The rows lie along a hidden order. The number after each row says roughly how far along it the row is, from 0 to 9. A new part has a new order.
In the rows, zero is written as 128.
[181 103 132 171 189 116 119  91  93 157 111 113 163 159 110 119 132 122
 121 143 139 111 108 161 131 141 101 135  75 103 129 138 164 139 179 115
 147 111 140 134  34 104 148 120 158  93 123 127  84  99 117 156 123 115
 107 126  70  92 119  60  99 194  99  82 142  58 157 120 131 100 171 110
 115 156 125 141 106 151  97  91 158 161 123 134 176 144 170 140  97 118
 191 134 121 154 148 171 122 158 135 177 103 145 153 133 220 185 165 168
 108 149 128 138 130 131 154 170 130 124 137 150 146  77 123 185 131 151
 122 142 123 117 143 108 110 136  77 116 156 124  90] => 0
[153 105 129 193 159 112 128 125 114 140  81 110 165 148 110 116 141  88
 152 111 136 124 124 171 112 142 102 123 113 109 126 154 157 175 167 120
 135 107 139 148  41 105 160  91 152  99 124 118  91 107 128 149 128 107
 126 123  99  90 116  48 106 197  98  75 147  75 149 115 129 108 174 127
 112 122 124  98 112 148 109  91 140 144 173 150 168 116 163 137 100 122
 202 155 112 141 149 164 123 161 135 177  93 151 164 116 160 168 147 189
 101 162 134  89 122 135 148 174 137 118 136 146 147  89 124 189 133 152
 125 143 123 124 141 105 120 136  84 115 143 130 103] => 6
[183 104 132 158 173 116 119 103  94 153 112 107 156 151 111 121 129 122
 117 172 139 117 107 164 133 140 101 136 110 104 128 131 158 139 180 114
 157 108 140 145  37 116 145 129 156  92 121 129 100  80 119 158 123 116
 107 127 101  96 121  62 102 194 102 112 145  57 157 122 131 103 149 107
 116 154 125 110 126 154  90  87 141 165 123 152 174 145 163 140 100 125
 158 124 122 162 140 169 122 157 136 181 109 142 158 127 249 182 172 169
 108 147 127  97 118 131 155 158 129 128 140 137 147  39 123 181 131 151
 123 143 123 115 151 104 110 138  77 116 152 126  85] => 0
[146 106 128 194 153 112 130 129 100 143 104  98 168 153  98  94 117 117
  79 121 222 125 125 181 136 142 103 129 115 111 125 156 171 122 164 120
 133 120 141 148  26 107 146 119 149 100 124 116  91 138 199 150 128 114
 118 122  99  92 114  73  89 195 101  83 140  78 148 116 163 108 185 130
  97 158 125  97 111 145 105  93 141 164 122 148 171 134  92 138  98 119
 202 152 113 145 147 163 123 156 136 173  85  68 150 134 163 165 147 179
 101 166 128  89 120 106 145 143 137 115 136 148 142  86 125 184 134 153
 110 141 123 125 156  72 121 135  83 114 143 125 105] => 1
[162 101 130 184 158 112 137 123  98 142 112  83 163 125 111 119 123 119
 118 131 129 123 118 172 154 124 103 130 113 138 154 106 209 138 169 156
 139 114 138 149  74 101 145 102 149 194 123 121  98 105 115 152 127 161
 112 124 105  79 129  65 103 187 100  85 139  71 152 117 131 131 147 120
 118 156 121 103 118 131 110  94 141 187 125 149 188 138 116 151 102  80
 202 153 123 142  89 142 138 136 135 120  97 150 103 169 200 170 155 182
  96 160 132  90 120 131 151 149 146 143 137 108  66  80 124 185 131 153
  72 159 113 122  71 150  37 143  78 115 147   1  98] => 2
[154 104 101 191 155 111 129 205 103 141 100 124  92 149 110 127 122 118
 127 109 139 136 122 195 134  86 101 131 114 176 126 151 179 194 151 163
 136 110 139 142  36 166 146  80 190 138 124 120  95 102 126 151 128 110
 115 124 122  91  80  80 106 192 100  84 141  69 151  96 134 108 179 109
 118 162 124 103 115 146 119 153 138 163 122 173 171 136 118 139  75 131
 209 174 114 148  99 161 123 158 135 178  96 149 175 134 162 169 149 190
 102 164 133  78  98 160 147 142 135 118 160 132 104  86 124 191 106 138
 117 159 123 113  82 159  46 136  72 134 143  62  98] => 7
[160  90 128 112 131 113 149 131 103 141 109  99 184 150 110 116 119 120
 121 110 139 124 121 105 126 142 154 203 104  73 126 154 167 140 165 106
 136 123 139 144  52  43 146 158  78  99 124 144  97 104 128 150 128 112
 114  29  77 164 117  68 104 170 118  82 137  73 133 117 131  89 107 125
 116 158 163 102 115 158 110  94 138 166 123 147 170 145 118 140 130  50
 204 148 113 140 208 162 123 149 135 174 113 151 152 143 121 158 165 183
 134 161 134 120 120 135 147 168 136 119 136 150 142  86 124 148 132 146
 158  89 122 124 152 105 101 136  81 114 145 153 101] => 4
[147  83 141 199 148 109 129 131 102 138 106 100 171 145 111 100 116 118
  69 112 132 125 124 173 134 142 108 148 115 111 126 158 178 129 166 120
 134 132 139 148  40 103 143 121 145 102 124 118  93 148 130 149 163 112
 117  87  96  88 115  75 109 195 116  87 135  82 150 111 134 109 172 138
 116 155 125  86 115 145 107 102  85 155 125 148 167 135 117 139  97 103
 204 162 112 157 153 166 123 114 135 173  91 146 154 135 163 161 148 222
 101 169 103  95 121 128 146 145 136 117 136 146 140  88 125 166 113 152
 113 135 123 125 250 104 126 135  83 114 141 129 105] => 6
[154 121 146 179 157 112 157 121 111 140 106 101 186 149 110 118 146 118
 119 110 139 124 123  56 133 143 105 137 114 109 126 155 170 138 170 119
 136 118 138 148 107 106 139 113 149 100 146 138  92 107 127 149 128 113
 116 125  92 168 125 101 108 170  99  84 134  71 115 113 131 105 135 127
 116 154 138  99 114 146 107  95 158 159 122 147 170 136 118 139 110 101
 188 115 114 151 151 140 123 157 135 174  99 149 218 134 155 153 146 122
 122 165 134 151 151 136 149 147 125 117 116 143 142 111 124  36 144 132
 165 121 123 125 150 103 122 140  84 113 144 122 103] => 0
[132 106 127 205 154 112  71 204 107 130 105 130  92 139 111 112 107 114
 122 114 203 129 138 174 133 145 105 127 115 120 110 169 155 110 162 124
 126 125 138 148  38 169 136 159 143 103 120 112  96 175 194 114 131 111
 124 127 138  91  73  80 115 189 137  99 130 150 154 113 131 112 184 141
 117 163 124  94 131 135 107 107  87 144 124 195 111 117 111 136  93 176
 182 185 105 105 145 158 124 162 134 172  82 115 149 129 157 145 129 199
  96 174 130  37 114 125 142 121 137 114 134 155 155  90 125 205 125 152
 111 148 122 131 197  17 106 135  91 113  70 125 115] => 9
